In the rows, zero is written as 128.
Each row of numbers stands for one object and depends on some of the facts below. Use the named rows to name the rest.

How the objects are related:
K_671 {Θ=K_927}
K_229 {Θ=K_360,K_770}
K_464 {α=K_28,K_735}
K_56 {Θ=K_318,K_894,K_534,K_759}
K_155 {Θ=K_292,K_481,K_332}
K_348 {Θ=K_209}
K_61 {α=K_332}
K_382 {α=K_136}
K_470 {α=K_564}
K_616 {Θ=K_64,K_141}
K_237 {α=K_470}
K_131 {α=K_564}
K_292 {α=K_509}
K_856 {α=K_564,K_493, Θ=K_466,K_700,K_504,K_474,K_174}
K_418 {Θ=K_238}
K_735 {α=K_131,K_28, Θ=K_470,K_219}
K_546 {α=K_332, Θ=K_237,K_64}
K_758 {α=K_268,K_356}
K_370 {α=K_28,K_891,K_339}
K_222 {α=K_201,K_856}
K_982 {α=K_370, Θ=K_256,K_61,K_983}
K_267 {Θ=K_162}
K_363 {Θ=K_548}
K_258 {Θ=K_64,K_519}
K_857 {Θ=K_481,K_519}
K_207 {α=K_470,K_43,K_136}
K_196 {α=K_262,K_735}
K_669 {Θ=K_773,K_147,K_548}
K_545 {α=K_273,K_207}
K_493 {α=K_28}
K_721 {α=K_564}
K_847 {α=K_335, Θ=K_739,K_545,K_141}
K_702 {α=K_564}
K_134 {Θ=K_64,K_370,K_826}
K_481 {α=K_508,K_28}
K_415 {α=K_61}
K_552 {Θ=K_318,K_700,K_334}
K_519 {α=K_131,K_891}
K_759 {α=K_279}
K_279 {α=K_134}
K_783 {α=K_386,K_735, Θ=K_464}
K_893 {α=K_470, Θ=K_639}
K_628 {α=K_983}
K_356 {α=K_721}
K_891 {α=K_564}
K_961 {Θ=K_983}
K_361 {Θ=K_24,K_83}
K_979 {α=K_216,K_292,K_702, Θ=K_437,K_702}
K_32 {Θ=K_415,K_884,K_519,K_598}
K_43 {α=K_564}
K_290 {α=K_692, Θ=K_335}
K_548 {α=K_125,K_545}
K_509 {α=K_131, Θ=K_83,K_981}
K_339 {α=K_43}
K_884 {α=K_134}
K_692 {α=K_983}
K_372 {α=K_979}
K_201 {Θ=K_136,K_431}
K_24 {α=K_207}
K_981 {α=K_28,K_209}
K_538 {α=K_43,K_921, Θ=K_386}
K_318 {α=K_131,K_28}
K_632 {α=K_790,K_268,K_545, Θ=K_237}
K_572 {Θ=K_739}
K_437 {α=K_856,K_418}
K_508 {Θ=K_196}
K_790 {Θ=K_292}
K_459 {α=K_891}
K_921 {α=K_564}
K_335 {α=K_237,K_356,K_921}
K_162 {α=K_459,K_735}
K_273 {α=K_207, Θ=K_394}
K_655 {Θ=K_628,K_981,K_976}
K_746 {Θ=K_260}
K_497 {Θ=K_196,K_264}
K_41 {Θ=K_843}
K_289 {Θ=K_628,K_262,K_386,K_927}

Known rows:
K_692: [ 89 107  92 148 172 155  36 159  97 166 135 103 110 142 138 114 169 145
 135 124 120 116 107  74 109  57 149]
K_534: [123 114 126 122 147 127 122 133 142 135 117 128 129 126 132 123 109 139
 119 125 126 155 128 116 115 103 133]
K_356: [129 135 122 115 100 107 145 115 102 146 136 143 142 135 142 122 164 113
 115 115 127  79  78 162 132 142 159]
K_721: [139 142 133 129 113 123 147 113 104 135 147 144 136 136 151 132 170 102
 117 116 125  72  80 156 140 164 146]
K_891: [138 135 166 154 122 106 147 160  99 106 147 127 135 146 138 134 178 113
 125 142 130 113 122 166 154 173 110]
K_519: [127 170 153 133 143 151 137 130 122  95 173 136  87 145 171 165 134  90
 145 138 119  79 136 127 157 186  75]
K_508: [111 133 163 170 135 121 117 176 119  43 120 112 144 130  73  89 126 125
 127 137 128 116 162 154 165 136 105]
K_632: [ 95 175  76  79  40 157 146  85 109 160 132 151 137 118 121 168 101 147
 168 115 116  55 133 110 146 130 104]
K_982: [132 146 149 154 107 160 130 133 124 113 142 129 119 134 105 148 147 122
 163 132 104 109 145 120 178 185  91]
K_61: [141 117 162 117 156 119 191 128 204 168 104  90 112  90 111 167  44 187
  90 140 146 125 109 138 117 104 154]
K_386: [142 124 175 157 122 128 166 174  93 104 138 109 120 147 126 134 156 125
 115 147 141 169 175 148 147 128  89]
K_470: [126 133 122 118  86  95 154 128  90 139 134 138 145 136 139 124 185 120
 121 121 128  80  79 181 144 149 148]
K_598: [122 117 125 115 150 125 124 134 142 136 119 125 124 123 137 123 112 135
 119 125 123 149 126 118 109 100 129]
K_201: [168 125 153 143 153 128 118 142 115 109 140 111 131 129  85  65 149  96
 108 111 118 114  88 142 143 159 169]
K_894: [123 115 125 123 144 125 123 134 141 145 117 129 133 124 132 122 113 140
 120 126 126 154 125 117 111 102 134]
K_746: [139 118 112 129 133 131 111 117 145 122 108 120 124 117 109 117 116 139
 135 127 136 144 138 120 114 104 136]
K_739: [ 92  95 121 126 144 120 119 105 141 146 124 125 130 133 129 112 102 131
 114 154 148 181 129 113 123 115 160]
K_134: [173 130 129  83 160  92 100  95 112  89  72 148 191 131 102  52 122  83
 146 111 129 242 172 147  78 116 129]

Name these rows:
No name comes twice in this set of rows, the named rows included.
[ 92 143  85  97  50 119 151 121 110 156 152 161 134 129 143 148 126 143
 138 121 123  67 111 129 136 144 115]  K_24
[107 139  99 123 101 140 128  53 118 152 156 143 124 134 133 124 126  95
 128 135 145  80  95 128 152 168 180]  K_847
[149 149 143 164 158 140 113  75 147 131 135 153 129 131 211 201 161  98
 128 134 153  94 121 149 110 143 129]  K_372
[139 125 105 130 125 104  99 149 148 145 140 138 140 118 135 122  96 151
 110 130 134 149 136 103  90 119 135]  K_83
[166 155 133 175 144 143  96  64 148 120 131 143 122 122 193 193 175  96
 145 138 163  88 129 149 116 153 131]  K_979
[124 152 124 105 153 126  93 105 125 135 113 107 136 123 107 111  98 125
 140 142 139 144 142 121 114 111 144]  K_616
[109 122 118 144 140 128 108 117 149  77  96 129 143 110 105 111  99 135
 126 120 144 112 148 129 120  81 139]  K_497
[101 133  78  93  33 115 161 112  98 139 127 141 134 124 117 132 154 146
 160 126 128  84 120 157 147 126 124]  K_273
[104 120 126 133 147 125 121 135 143 111 111 136 143 123 132 120 108 137
 113 120 127 136 135 123 115  93 134]  K_264
[ 68 124  83  83  38 103 171 114  95 158 130 149 135 133 135 137 139 149
 141 135 127 103 110 149 150 125 124]  K_545
[147 136 175 166 133 100 138 159 104 100 141 124 137 145 145 143 195 113
 125 152 136 128 132 179 145 173 104]  K_131
[158 107 160 111 161  82 194 155 196 146  95  74 103  90 104 138  63 181
  84 149 154 147 102 170 106  90 159]  K_332
[156 124 106 136 117 123 102 127 136 136 131 122 122 117 117 120 100 141
 123 129 144 149 149 113 104 110 140]  K_655

The same objects again, as new rows of numbers:
Named rows:
K_702: [107 134 116 117 132 129 135 125 145 142 125  96 122 139 115 124 126 125
 131 109 120 165 117 118  90 117 124  88 117 135 144 141 105 122 145 173
 133 117 140  95 130 131 111 114 150 122 132 131 118 101]
K_289: [134 137 136 128 136 126 123 148 115 125 131 141 132 112 129 146 129 128
 132 123 132 121 133 139 107 138 132 134 131 123 116 114 137 110 136 131
 131 129 141 145 142 119 138 113 150 135 124 100 124 136]
K_893: [137 142 123 132 123 117 110 106 146 120 143 114 143 137 104 124 122 140
 151 142 142 150 147 120 133 103 118 134 139 136 144 116  85 115 125 139
 109 120 127 114 142 122 148 108 115 125 125 126 100 115]
K_509: [123 115 119 114 100 115 120 162 149 134 156 137 146 146 132 124 138 113
 142 135 141 143 156 155 124 126 125 107 112 128 143 118 207 108 131 129
 141 104 153  88 134 117 103 130  24 131 119 125 136 112]
K_186: [127 130 136 126 136 127 125 140 122 132 128 142 125 112 129 144 128 130
 130 129 131 124 135 127 113 130 132 133 128 124 120 119 111 115 133 131
 132 129 135 145 135 124 135 114 124 127 131  94 128 133]
K_382: [118 135 114 123 130 118 121 132 132 124 139 119 139 138 118 123 126 127
 137 130 134 140 145 123 114 129 123 124 130 125 135 129 128 118 122 133
 135 117 128 122 128 128 138 134 126 136 130 118 117 127]
K_961: [118 137 141 127 133 125 121 140 119 137 125 125 129 119 117 144 126 142
 137 128 135 118 134 127 117 135 132 142 125 123 113 115 106 108 135 138
 125 134 139 126 141 117 132 113 128 140 138  90 121 128]
K_61: [110 132  89 119 134 120 137 145 124 159 102 132 134 118  99 140 135 132
 148 189 132 139 130 119 108 125 121 161  99 111 131 120 102 113 126 144
 155 104 123  97 141 129 159 149 119 137 141 126 104 104]
K_758: [125 134 113 120 133 117 120 132 134 128 134 126 138 136 119 127 127 132
 141 124 131 141 157 128 104 122 117 131 129 124 135 124 106 118 127 131
 132 116 126 126 131 127 135 139 106 131 130 128 111 125]
K_258: [135 139 134 126 134 126 118 146 119 131 132 137 128 116 126 143 128 138
 130 129 127 125 139 140 119 134 133 133 129 126 116 119 110 114 134 132
 132 140 136 152 140 118 136 111 115 132 133  92 123 137]
K_256: [ 99 118 142 126 139 127 131 133 126 144 123 132 126 112 126 139 127 135
 134 128 134 115 130 112 111 132 133 141 118 125 117 116  93 114 131 135
 127 124 136 120 132 127 132 125 130 132 141  91 128 124]
K_572: [137 140 135 126 134 126 118 146 119 130 132 137 128 117 125 143 128 138
 129 130 126 127 140 140 118 135 133 134 129 126 116 119 111 114 134 132
 132 139 136 150 139 118 136 112 113 132 133  92 121 136]
K_843: [136 125 138 129 136 129 121 131 122 138 115 140 125 134 134 134 135 107
 130 129 142 125 133 104 114 128 129 162 128 121 121 116 125 118 125 116
 114 117 135 127 137 133 130 113 123 120 130  86 142 126]
K_273: [119 167 104 134 120 117 109 133 130  93 159 120 145 149 110 113 115 107
 124 163 144 159 146 115 149 155 132 108 144 112 145 138 201 118 107 136
 140 116 125 133 121 131 154 116 139 141 123 110 128 137]
K_739: [118 120 135 125 142 128 128 140 124 137 130 144 125 110 135 137 128 132
 127 130 126 123 135 124 111 133 134 134 123 125 119 120  96 120 129 129
 135 131 132 147 131 128 136 124 113 123 134  94 129 133]
K_746: [154 127 135 108 102 127 131 147 140 117 116 126 124 101 129 168 132 113
 139 128 122 117 128 133 133 111 130 132 151 146 115 132 103 113 125 122
 126 134 136 165 140 113 160 127 112 138 118  75 124 135]
K_437: [ 90 125 115 118 138 119 132 125 131 135 131 117 127 124 111 134 121 142
 142 123 134 139 143 113  99 118 121 108 121 120 137 129 108 114 133 146
 145 114 128 116 117 133 126 137 136 131 142 126 122 119]
K_292: [106 109 117 112 118 118 124 152 153 138 144 136 139 136 131 119 130 122
 137 141 134 146 166 134 116 133 121 119 109 126 140 121 150 121 122 131
 143 109 136  99 121 126 122 147   6 120 132 121 130 117]

Name these rows:
No name comes twice in this set of rows, the named rows included.
[112 103 143 130 148 127 135 132 129 133 148 149 137  84 132 143 126 156
 141 140 131 116 107 131 111 115 137 121 122 138 123 103  86 120 133 136
 140 130 133 134 129 122 158 111 152 113 129 110 113 129]  K_209
[155 148 109 122 129 125 117 127 130 130 133 101 135 153 117 124 135 129
 135 110 121 159 116 136  99 111 122 112 131 142 139 140 110 124 139 146
 126 126 134 118 141 125 125 109 164 127 123 128 107 118]  K_856
[ 91 158 110 137 129 116 122 120 141 103 153 107 150 146 116  96 111 107
 126 150 136 143 142 101 141 155 130 116 141 122 140 141 140 118 105 144
 125 110 124 116 128 133 158 139 177 156 126 117 109 127]  K_207
[131 144 135 127 133 125 114 146 117 141 122 126 126 135 123 135 130 131
 128 124 129 121 145 130 120 143 132 152 125 123 111 124 106 112 132 129
 122 139 137 136 143 118 125 120 103 141 140  82 124 133]  K_229
[136 122 129 132 137 118 122 117 105 143 143 142 122 121 134 150 137 147
 136 117 133 101 113 128 125  88 137 125 133 131 129 131  83 108 137 110
 134 130 134 163 134 129 112 114 193 139 133  97 134 134]  K_28
[119 115 121 112 141 121 118 134 132 125 140 112 139 144 124 120 126 145
 139  93 133 139 151 122  92 135 118 120 128 131 129 127 122 128 123 125
 138 127 124 118 105 130 132 144  90 120 139 115 122 137]  K_884
[121 124 137 130 139 128 133 132 124 120 126 150 127 110 138 141 127 106
 129 134 142 123 130 107 110 130 132 137 134 119 126 116 137 115 125 126
 126 111 136 144 132 133 141 116 167 123 120 101 140 131]  K_136
[112 126 137 123 135 127 132 135 125 136 116 137 118 116 130 148 128 117
 131 126 136 120 138 109 109 128 130 137 128 119 120 123 112 112 131 131
 128 120 136 140 132 130 126 122 134 131 134  89 141 127]  K_238
[108 136 115 131 140 115 126 113 151 127 142 132 141 135 134 105 119 120
 132 125 121 138 177 121 111 122 115 127 132 130 143 130  44 120 122 136
 115 109 122 140 143 133 133 153 123 137 125 142  96 119]  K_237
[130 134 113 120 135 117 121 128 138 130 129 125 137 136 121 125 126 133
 142 117 127 145 165 132  96 119 112 131 130 127 138 122  85 118 132 135
 126 115 125 131 137 127 133 140 101 127 128 136 104 122]  K_356
[105 115 141 121 144 128 129 138 123 144 118 127 127 113 122 140 127 143
 138 118 138 117 133 112 100 138 129 145 119 122 112 113 103 117 131 134
 132 128 133 119 125 125 137 128 115 125 144  91 128 129]  K_983
[120 127 100 119 135 120 128 140 130 142 126 131 135 128 118 128 132 131
 138 150 127 143 140 126 108 127 122 135 115 123 135 128 107 122 124 133
 149 114 123 120 127 131 146 144 106 128 135 124 112 121]  K_415
[146 137 136 127 131 127 123 141 117 119 124 145 128 114 127 154 131 117
 135 126 141 128 134 128 108 127 129 138 138 120 122 112 148 110 135 126
 125 120 140 149 141 122 137 101 154 126 119  99 134 134]  K_201

